After every row comes one of two labels: whether the row has a hidden trait. Each part has its own trait and labels.
[-1  0 -1 -6  1  0  0  0  0 -1  3  1  0  0  4  3  1  0  2  1  1  0  1  2
 -1  1  1  0  1  1 14 16  9 11  7  9  6  5  3  5  3  6 19 10  5  3 13  2
  5 16  5  5  7  8  6  7  9  3  7  3 10 16  6 36  4 10  5 15 12 33  5  9
  9  4 16 11  3  9  2  5  5 12  6  3  9  4  2 10  9 15  9  5  6 14  3  7
  4 14  2  3  6  4 17  7  4  5 11  6  4  2 15  2 -3 28  7  6  4  8  8  5
 13  2  1] -> HS
[-3  1  0 -2  0  0  0  0  0  2  3  4  0  0  1  4  0  1  0 -1  0  2  0  1
  0  0  1  0  0  1  1 -1  4  2 -2  1  1  2  0  1 -1  1  0  1 -2  0  4  0
 -1  2 -1  0  1  2  1  1 -1 -1 -1  1  4  9  5 34  3  7  5 15 10 30  3  7
  9  5 14 14  2  6  2  3  5 12  5  5  8  6  3  8  9  9 15  5  5 10  2  6
  4 13  3  2  6  4 20  5  4  6 11  6  3  4  9  4  3 28  7  6  5  9  9  7
 12  5  2] -> GF
[-1  0 -2 -7  1  0  0  0  1  0  4  2  0  0  5  4  1  0  1  1  1  0  0  2
  0  2  1  0  0  0  3  0  1  1 -1  0  0  1  1  3  4  5 17  7  5  3 14  2
  6 13  5  5  7 13  6  8 18  3  7  3  8 18  7 45  4  8  5 20  9 26  5 12
  9  3 15 12  2  8  2  5  5 14  6  5  8  5  2 10  9 11  8  6  6 14  3  7
  4 11  3  2  5  8 18  5  4  6 12  6  3  3 20  3  5 30  7  4  5  6 11  9
 13  5  1] -> HS
[-1  0  0 -3  0  0  0  0  0  1  2  2  0  0  1  2  0  0  2  0  1  2  1  3
  2  7  4  2  4  2 19 20 11 12  9 10  6  6  4  5  3  5 24  9  5  2 16  2
  6 14  4  5  5 14  6  8 10  4  6  4 12 21  7 45  3  6  6 18  9 30  4  7
 10  5 15 14  3  5  2  4  5 11  4  4  8  6  2  8  7  9 12  4  5 11  2  8
  5 11  3  2  6  4 15  5  5  5  9  6  4  3 13  1  7 21  7  7  4  8 11  6
 13  5  2] -> HS
[-5  2  1 -2  1  0  0  0 -1  4  4  6  1  0  2  6 -1  1  5 -1 -1  5  0  1
  1  0  2  0  0  0  1 -6  6  3 -3  2  1  3  1  3  4  5 19  6  3  2 15  2
  7 11  4  5  3 20  7 11 12  3  5  4 13 28  7 53  3  5  6  5  9 34  3  3
 12  5 24 14  3  9  2  3  5 11  3  5  7  6  2  8  9 10  8  3  4  7  2  3
  5 14  2  2  1  4 23  4  4  6  8  5  3  6 12  3  4 31  5  6  5  8 10 12
 12  6  3] -> HS
[-4  1  0 -4  1  0  0  0  0  3  5  5  1 -1  3  4 -1  1  4  0  0  3  0  2
  1 -1  3  0  0  0  0 -3  5  2 -2  0  0  2  0  2 -1  1 -2  1 -4 -1  3  0
 -2  3 -1  0 -1  3  0  1  2 -1 -1  1  4  9  3 31  3  4  5 17  8 31  3  4
 11  5 17  8  3  8  2  4  4 14  3  5  9  6  2 10 10  9 12  3  5 12  2  4
  4 12  4  2  5  4 19  6  4  5  6  6  3  5 12  3  5 28  6  5  5  7 11  7
 12  6  2] -> GF
[-3  0 -2 -7  1  0  0  0  1  1  6  4  0  0  5  5  1  0  3  0  1  2  0  2
  0  2  2  0  1  1 14 13 12 12  8  8  5  6  3  6  4  6 18  8  3  4 16  2
  6 16  5  5  7 14  6  8 16  3  5  4 11 19  6 48  4  2  4 18  7 28  4  6
 10  4 19 15  3  7  2  5  5 13  5  5  9  5  2 10 10 12  9  4  6 13  2  5
  5 11  2  2  3  5 19  6  4  5  9  5  3  3 13  3  5 28  8  4  5  3  9  9
 10  5  2] -> HS
[-4  2  2  0  2 13  2  4 15 11 11 14  2  3 10 12 11  5 13  9  6 13  3  7
  4  9  6  2  4  2 19 17 13 13  8 10  6  6  3  6  4  5 20  8  3  2 15  2
  6 15  5  5  6 17  6  9 12  3  4  4 14 20  8 42  3  6  5 15  9 29  4  4
 13  4 14 13  2  7  2  4  5 13  2  5  7  5  2 11  9 10 11  4  6 10  3  5
  3 14  2  2  6  5 19  8  4  5 10  6  3  6 14  3  5 25  6  5  5  7  9  9
 14  5  2] -> HS
[-1  1  0 -5  1  0  0  0  0  1  3  3  0  0  4 13  7  4  9  9  6 13  4  7
  4 10  4  2  4  2 19 19 12 12  7 10  4  6  4  5  4  5 20  8  5  2 15  2
  7 14  4  6  6 15  6  9 12  3  4  3 12 22  7 46  3  6  5 17  9 28  5  7
 10  4 16 12  2  8  2  4  5 13  5  5  8  6  3  8  7 10  7  6  5 13  2  6
  5 11  3  2  6  4 16  5  4  6 10  7  3  4 12  4  5 30  7  4  5  8  9  8
 12  5  2] -> HS
[-2  0  0 -5  1  1  0  0  0  1  4  2  0  0  3  4  0  1  3  0  0  2  0  2
  1  1  2  0  0  0  0 -2  2  1 -2 -1  1  1  0  1  0  2  0  0 -2  0  1  0
 -2  3 -1 -1  1  0  0 -1  4 -1  0  1  2 -1 -1  7  0 -1 -2  0 -2 -4  0 -3
  3 -2  7 -6  1  0 -1 -1  0  2  0  3  3  4  2  6  8 11  8  6  5 12  3  6
  5 13  3  2  5  5 19  6  4  7 11  6  3  4 12  3  4 31  6  5  5  7 11  8
 11  4 -1] -> GF
[-3  1  1 -3  1  0  0  0 -1  2  3  4  1  0  2  4 -1  1  4 -1  0  2  0  0
  3  1  2  0  0  0  6 -4  2  3 -3  2  0  1  0  1  0  1  1 -2 -2  0  1  0
 -1  1 -1 -1  0  6  2  1  3  0  2  3 11 19  6 44  3  7  5 16 10 29  6  5
 12  6 16 19  3  7  1  4  4 18  4  4  7  6  2  6  7  8 11  5  5  8  2  7
  5 13  4  2  6  5 20  5  4  6  9  5  3  5 11  3  5 32  5  6  5  8  9  7
 12  5  3] -> HS
[-1  0 -2 -3  1  0  0  0  1  0  3  1  0  0  1  3  1  0  1  1  1 -1  0  2
 -1  0  1  0  0  0  2  0  1  2 -1 -1  0 -1 -1  2 -1  2 -3  1 -2  0  2  0
 -3  5  0 -1  2 -3  0 -1  0 -1  0  0  1 -5 -1  7  1  1 -2  4 -3 -5  1  1
 -1 -2  6 -3  1 -1 -1  0 -1  1  1  1  0 -1 -1  4  5  8  6  7  2 14  3  6
  4 14  3  2  5  5 13  5  5  7  9  7  4  3 13  3  5 30  7  3  4  7  8  8
 12  6  2] -> GF
[ 1  0 -1 -1  0  0  0  0  0  0  1  0  0  0  1  0 -1 -1 -1  0  1 -1  0  1
  0  1  1  0  0  0 -2  0  1  0  1 -1  0  1  0  0  0  0  0 -1  1  0  0  0
 -1  1  0  0  1 -2  0  0 -6  0  0  0  2 -1 -1 -1  0  4  0  2  1  7  2  7
  0  5 10 15  2  8  3  5  6 10  4  4 14  4  3  8  5  9 10  6  4 11  2 10
  5 10  3  2  8  3 13  5  4  5 10  7  4  3 11  2  5 11  7  6  4 11  8  6
  9  4  2] -> GF
[-2  1 -1 -6  1  0  0  0  0  1  4  4  0  0  3  4  0  0  3  0  1  1  0  3
  0  1  2  0  0  0  2 -1  3  0 -1  0  0  1 -1  2  0  2 -3  1 -2  0  3  0
 -2  4  0 -1  0  1  0  0  3 -1 -1  0  3  3 -1 13  0 -2 -2  2 -1 -7 -1  0
  2 -1  6  1  1 -2 -1 -1 -1  1  1  2 -1  0 -1  3  2  2  0 -2  2  5  0  1
  0  0  0  0 -3  1  6  2  1  3  9  5  2  3 16  4  5 33  6  4  5  7  9 10
 13  7  2] -> GF
[-2  1  0 -4  1  0  0  0  0  2  3  3  0  0  3  4  0  1  3  0  0  1  0  1
  0  0  2  0  0  0  2 -1  2  3 -1  0  0  1  0  2  0  1  1  2  0  1 13  2
  7 14  5  6  6 18  7  9 10  3  5  4 10 23  7 29  3  6  5 17  9 28  4  7
 16  5 16 12  1  7  2  5  5 10  4  5  5  6  2 12  9 10 10  5  5 10  2  6
  4 13  3  2  5  3 18  6  3  5 13  6  3  4 13  1  3 33  6  6  8  9  8  8
 11  6  2] -> HS
[-1  0 -1 -3  1  0  0  0  0  1  2  3  0  0  2  3  0  1  2  0  1  0  0  2
  0  0  1  0  0  0  3 -1  2  1 -1 -1  0  1  0  1  0  1 -3  0 -2  0  3  1
  1 10  4  4  6 18  7  7 10  3  6  4  8 22  6 41  4  8  5 16  8 34  5  8
 11  4 14 12  2  6  2  5  5 12  5  4 10  5  2  8  8  9 10  5  5 11  2  7
  5 10  3  3  6  5 16  6  5  5 11  6  3  3 12  3  5 26  7  5  5  5 10  8
 13  4  2] -> HS
[-3  1  0 -5  1  0  0  0 -1  3  3  4  0  0  3  4  0  0  2  0  0  2  0  1
  1  0  2  0  0  0  2 -2  3  1 -3 -1  0  1 -1  1 -1  2 -2  0 -3  0  4  1
  2 10  3  5  5 19  6 10 14  3  6  4 13 22  7 43  5  9  5 16  7 30  4  5
 12  5 15 12  2  7  2  4  7 12  3  5  8  5  2  7  9 10 11  5  5  9  2  5
  4  9  2  3  5  4 17  7  4  6 11  5  3  6 15  3  6 28  7  6  5  7 10  7
 14  5  2] -> HS
[-2  0 -1 -6  1  0  0  0  1  1  4  3  0  0  4  5  1  1  4  0  1  0  0  3
  0  1  2  0  0  0  4 -2  3  0  0 -1  0  0 -1  2 -1  2  0  0 -2  0  3  0
 -4  7 -1 -1  1  8  0  0  6 -1 -1  0  3 -2 -1 13  1 -1 -2  4 -3 -6  0 -1
  2 -1 13  1  1  0  0  2  4 12  5  5  6  5  2 10  9 10  9  4  4 12  2  7
  5  9  2  2  5  4 17  6  5  5 12  5  4  4 13  2  6 32  6  3  6  5 10  8
 12  5  0] -> GF
[-3  1 -1 -5  1  0  0  0  1  1  3  4  0  0  3  4 -1  1  3  0  0  2  0  2
  0  0  2  0  0  0  2 -4  3  0 -2  0  0  1 -1  1  0  2 -3  0 -3  0  4 -1
 -3  3 -1 -1  0  2  0  0  4 -1 -2  0  2  1  1 16  1 -2  0  0 -2 -8 -1 -2
  3 -1  5  0  0  0  0 -1 -1  2  0  1 -1  0 -1  2  5  0  0 -1  1  1  0 -3
  0  2 -1  0 -2  1  3  3  0  0  2  0  0  0  4  1  0  6  0  0  2  3  9  7
 12  4  2] -> GF
[-1  0  0 -3  0  0  0  0  1  0  2  1  0  0  2  2  0  0  2  0  0  0  0  2
  0  0  1  0  0  0  0  3  1 -1 -1  0  0  0  0  1  0  1 -4  0 -1  0  0  0
 -3  1  0 -1  1 -2  0  0  2  0  0  0  3 -2 -1  6  1  0 -1  3 -2 -2  1  0
  2 -1  5  0  0 -1 -1 -1 -1  2  1  1  2  1  0  3  2  1  1  0  1  4  0 -2
  0  1  0  0 -1  2  4  4  3  4 11  5  3  3 13  3  5 24  6  5  4 12  7  7
 12  5  2] -> GF
[-3  0 -1 -8  1  0  0  0  1  1  5  4  0  0  4  4  1  1  3  0  1  0  0  1
  0 -1  2  0 -2  0  3 -2  3 -1 -2 -2  1  0  0  2  0  2 -2  0 -2  0  3  0
 -3  3 -1 -2  1 -2  0 -1  4 -1 -1  0  0 -3 -1 11  1 -1 -3  2 -1 -7  2 -1
  1 -3  7 -3  1  0 -1 -1 -1  3  1  1  0  1  0  3  6  4  1  0  4 11  2  5
  5  8  2  2  3  4 19  7  5  6 12  6  3  3 10  3  6 28  7  4  5  6 13  9
  7  5  2] -> GF
[-2  1  0 -3  1  0  0  0  0  2  3  4  0  0  2  4 -1  1  2  0  0  2  0  1
  0  0  2  0  0  0  1 -5  2  3 -2  0  1  1 -1  1  0  1 -1  1 -2  0  2  0
 -1  3 -1 -1  0  2  0  0  2  0 -1  1  2  1  1 11  0 -2 -1  1 -1 -8  0 -3
  1 -1  5  0  1 -1  0 -1 -1  1 -1  1 -1  2  0  2  4  2 -5 -1  1  0  0 -3
 -3  1 -1  0 -3  1  0  1  0  2  3 -1  0  0  2  1  1 14  3  2  4  8  9  2
 12  4  2] -> GF
[ 1 -1 -2 -7  0  0  0  0  1 -1  4  1  0  0  4  2  3  0  0  1  1 -1  0  3
 -1  1  0 -1  0  0  3  1 -1 -2  0 -5  0  0  0  1 -1  2 -3  0  0  0  0  0
 -2  6  0 -1  2 -3  2  3  8  3  6  3  9 15  5 42  3  9  6 17 11 37  3 12
  9  4 14 13  2  4  2  6  7 19  7  5 10  3  2  5  7 11 11  7  5 15  3  9
  6 11  3  2  2  4 14  7  5  6 11  6  4  2 13  2  6 27  8  4  3  9 10  9
  3  4  1] -> HS
[-1 -1 -2 -9  1  0  0  0  2  1  5  8  1  3 11 10 12  5 10 10  6 12  4  9
  3 11  5  2  3  2 20 22  9 12  9  7  5  5  3  6  5  6 19  8  5  3 14  2
  5 17  5  4 10 10  6  7 13  3  6  3  9 13  6 42  5  8  4 18  7 36  5 11
 11  3 15 13  2  3  2  5  6 14  6  5  9  4  2 13 10 11 10  6  6 14  3  7
  6 10  3  2  3  5 15  7  5  9  9  6  2  4 16  1  6 34  9  5  5  5  9  8
 11  4  1] -> HS
[-1  0 -1 -4  0  0  0  0  0  0  2  2  0  0  2  1  0  0  1 -1  1  0  0  2
  0  0  1  0 -1  0  2 -2  1  0 -1 -1  0  0  0  1  0  1  1  0 -1  0  2  0
 -2 -2  0 -1  1  3  1  2  4  2  4  3 10 19  7 41  3  9  5 17 11 32  5  8
  9  4 15 14  2  7  2  5  6 12  6  5  7  5  2  9  7  9  9  6  5 12  2  8
  5 12  3  2  5  4 15  6  4  9 12  6  3  3 10  2  5 33  7  5  4  9  8  8
 11  3  2] -> HS
[-1  0 -2 -8  1  1  0  0  1  1  5  2  0  0  5  5  0  0  2  0  1  0  0  3
  0  0  1  0  0  0  2  0  3  1 -1 -2  0  0 -1  1 -1  2 -4  0 -2 -1  1  0
 -3  6  0 -1  1 -4  0 -2  2 -1 -1  0 -2 -8 -2  7  1 -2 -1  1 -1 -2  1  0
  1 -3  4 -4  1 -1 -2  0  0  4  1  4  8  4  2  9  9 12  9  5  6 12  3 10
  4  8  2  2  3  4 14  6  4  6 14  6  3  3 14  2  6 33  7  4  5  7  8  9
 12  4  1] -> GF
[-1  0 -2 -6  1  0  0  0  1  0  4  2  0  0  4  3  1  0  1  0  1  0  0  2
  0  0  1  0  0  0  2  1  2 -1 -2 -1  0  0 -1  1 -1  2 -3  0 -2  0  1  0
 -4  4  0 -1  2 -2  1  2  4  1  3  2  8 15  7 41  4  8  4 16  4 31  5  9
 10  3 16 12  3  6  2  4  5 12  6  0  9  4  2 11  8 11 10  6  7 14  3  9
  3 11  3  2  5  5 18  5  4  6 12  6  4  2 12  3  5 21  8  4  4  7  8  8
 13  5  2] -> HS
